Here is a tiny trained network, its code and every weight. The questions are about switching its units off for an input and a class, where a switched-off unit gives its printed mean instead of its output.

import numpy as np


def w(rows, s, z=0):
    codes = np.array(rows[::2]) - 128.0
    scale = np.full(codes.shape[1], s)
    scale[-1] = z or s
    return codes * scale


def norm(h):
    return h / np.sqrt((h * h).mean(-1, keepdims=True) + 1e-5)


def f(y):
    return np.maximum(y, 0)


def log_softmax(a):
    a = a - a.max(-1, keepdims=True)
    return a - np.log(np.exp(a).sum(-1, keepdims=True))


def net(x, mask):
    res = np.array(x, float).reshape(1, 6) / 4 @ E
    u = 0
    for l in range(3):
        y = f(norm(res) @ A[l][:, :-1].T + A[l][:, -1])
        res = res + np.where(mask[u : u + 10], y, B[l][:, -1]) @ B[l][:, :-1]
        u += 10
    return log_softmax(norm(res)[-1] @ U[:, :-1].T + U[:, -1])


A, B = {}, {}
E = w([
[130,127,129,131,127],'x0',
[163,81,21,179,221],'x1',
[125,125,126,131,126],'x2',
[128,129,130,130,127],'x3',
[219,116,86,149,5],'x4',
[229,241,184,100,178],'x5',
],0.0016)
A[0] = w([
[192,212,97,113,107,90],'L0N0',
[127,129,170,112,146,47],'L0N1',
[60,96,136,101,131,3],'L0N2',
[80,156,156,91,125,108],'L0N3',
[128,67,114,150,72,116],'L0N4',
[137,147,189,121,193,105],'L0N5',
[155,178,146,104,118,126],'L0N6',
[131,133,121,117,135,82],'L0N7',
[2,108,123,119,164,165],'L0N8',
[141,126,97,136,132,124],'L0N9',
],0.0044,0.0023)
B[0] = w([
[129,57,174,145,156,201],'L0N0',
[112,147,142,136,132,139],'L0N1',
[175,144,135,142,102,150],'L0N2',
[119,147,177,153,127,174],'L0N3',
[89,158,128,96,155,201],'L0N4',
[59,171,93,124,114,192],'L0N5',
[103,113,174,144,152,189],'L0N6',
[120,127,120,140,139,128],'L0N7',
[254,110,188,138,110,254],'L0N8',
[116,134,148,144,151,154],'L0N9',
],0.0044,0.0028)
A[1] = w([
[98,141,76,131,188,166],'L1N0',
[76,139,108,110,54,73],'L1N1',
[134,121,168,107,117,5],'L1N2',
[92,144,139,106,70,130],'L1N3',
[140,98,185,125,98,175],'L1N4',
[203,175,136,139,166,133],'L1N5',
[92,104,2,135,124,74],'L1N6',
[133,131,165,114,119,48],'L1N7',
[122,113,167,96,144,119],'L1N8',
[82,156,128,128,166,159],'L1N9',
],0.0047,0.0014)
B[1] = w([
[127,142,74,87,36,176],'L1N0',
[91,93,78,61,248,167],'L1N1',
[134,96,108,170,63,157],'L1N2',
[70,93,82,98,177,183],'L1N3',
[79,145,71,93,90,252],'L1N4',
[76,74,80,119,118,226],'L1N5',
[176,182,255,180,29,189],'L1N6',
[113,105,123,164,88,165],'L1N7',
[133,133,120,153,76,182],'L1N8',
[89,162,83,92,126,168],'L1N9',
],0.0032,0.0026)
A[2] = w([
[149,189,65,130,213,32],'L2N0',
[201,6,105,107,201,3],'L2N1',
[199,54,70,142,180,2],'L2N2',
[108,154,64,116,185,94],'L2N3',
[137,178,13,138,174,223],'L2N4',
[176,30,69,162,159,170],'L2N5',
[117,185,156,137,147,59],'L2N6',
[144,135,238,100,80,120],'L2N7',
[214,61,92,145,203,2],'L2N8',
[3,213,136,75,59,164],'L2N9',
],0.0032,0.00076)
B[2] = w([
[106,20,66,93,24,155],'L2N0',
[101,227,131,144,152,202],'L2N1',
[98,222,209,113,193,187],'L2N2',
[137,64,133,134,78,153],'L2N3',
[69,17,87,56,19,167],'L2N4',
[111,238,214,106,190,222],'L2N5',
[130,139,101,109,183,152],'L2N6',
[214,44,74,255,97,218],'L2N7',
[102,224,149,134,207,188],'L2N8',
[197,149,74,132,230,252],'L2N9',
],0.0026,0.0028)
U = w([
[201,47,179,205,2,236],'0',
[121,249,177,135,245,122],'1',
[37,52,3,12,112,1],'2',
],0.0065,0.00059)

Each question gives the input, the list of numbers given to net, and the class t.
The units are the neurons (one row each of A and B). Each row of codes is followed by its name. A weight is (code - 128) times the scale printed after its matrix; where a second scale follows, it is the last column's (A, B and U).
mask holds one flag per neuron, layer by layer. A switched-off neuron (its flag False) gives its mean, the last column of its row in B, instead of its output. The means were averaged over made-up inputs and are rounded, as every weight is.
A unit's drop is (log p(t) with every unit on - log p(t) with that unit switched off) / (log p(t) with every unit on - log p(t) with every unit switched off).
The circuit of an input: a set's keep is (log p(t) with only the set's units on - log p(t) with every unit switched off) / (log p(t) with every unit on - log p(t) with every unit switched off). Starting from the 12 units with the biggest drops (on a tie, the unit counted first), units are removed one at a time, each time the one whose removal leaves the highest keep (on an exact tie, the one counted first), for as long as the keep stays at least 0.8.
units of the circuit, in order: the units of the circuit, biggest drop first
most important unit: the unit with the biggest drop
top k neurons: the k neurons with the biggest drops, biggest first
k most important neurons of layer l: the k neurons of layer l with the biggest drops, biggest first
drop when u is switched off: that unit's drop, to one decimal
input [1,8,-4,6,-1,3], class 2: units of the circuit, in order	(L0N8, L2N4)
input [-1,8,-3,6,1,-8], class 0: units of the circuit, in order	(L1N6)
input [3,1,-2,-2,-4,-5], class 1: units of the circuit, in order	(L1N6, L0N8, L2N5, L2N1)
input [7,-1,1,-5,4,-6], class 2: top 2 neurons	(L1N1, L0N4)
input [-7,-5,-8,2,6,-1], class 2: units of the circuit, in order	(L0N8, L1N1)
input [-3,8,5,5,-5,1], class 2: units of the circuit, in order	(L2N4, L1N0)
input [-7,6,6,-5,6,1], class 1: units of the circuit, in order	(L2N5, L2N2)
input [8,6,3,7,0,4], class 2: top 3 neurons	(L0N8, L2N4, L1N0)
input [-1,-5,-1,-4,1,-3], class 2: top 2 neurons	(L1N3, L1N1)
input [-1,1,-8,8,-1,-5], class 1: units of the circuit, in order	(L0N8, L1N6, L2N5, L2N1)
input [-7,-5,-6,-1,-1,0], class 0: top 2 neurons	(L2N7, L0N4)
input [0,3,6,-5,5,1], class 1: top 2 neurons	(L0N5, L0N0)
input [-4,4,-2,-3,-1,-8], class 1: top 2 neurons	(L0N8, L0N5)
input [-2,0,-4,-1,-2,-3], class 0: units of the circuit, in order	(L0N8)
input [4,-5,2,-5,2,0], class 2: top 2 neurons	(L0N8, L1N3)
input [0,-6,-7,8,-7,-1], class 0: 2 most important neurons of layer 2	(L2N7, L2N5)
input [8,2,1,-7,-8,3], class 2: drop when L0N5 is switched off	0.2
input [0,-6,-5,1,-7,-7], class 0: drop when L0N8 is switched off	1.4
input [8,-3,-4,-5,-7,-7], class 0: drop when L0N8 is switched off	1.3
input [-7,-4,-5,0,6,-8], class 2: most important unit	L1N1
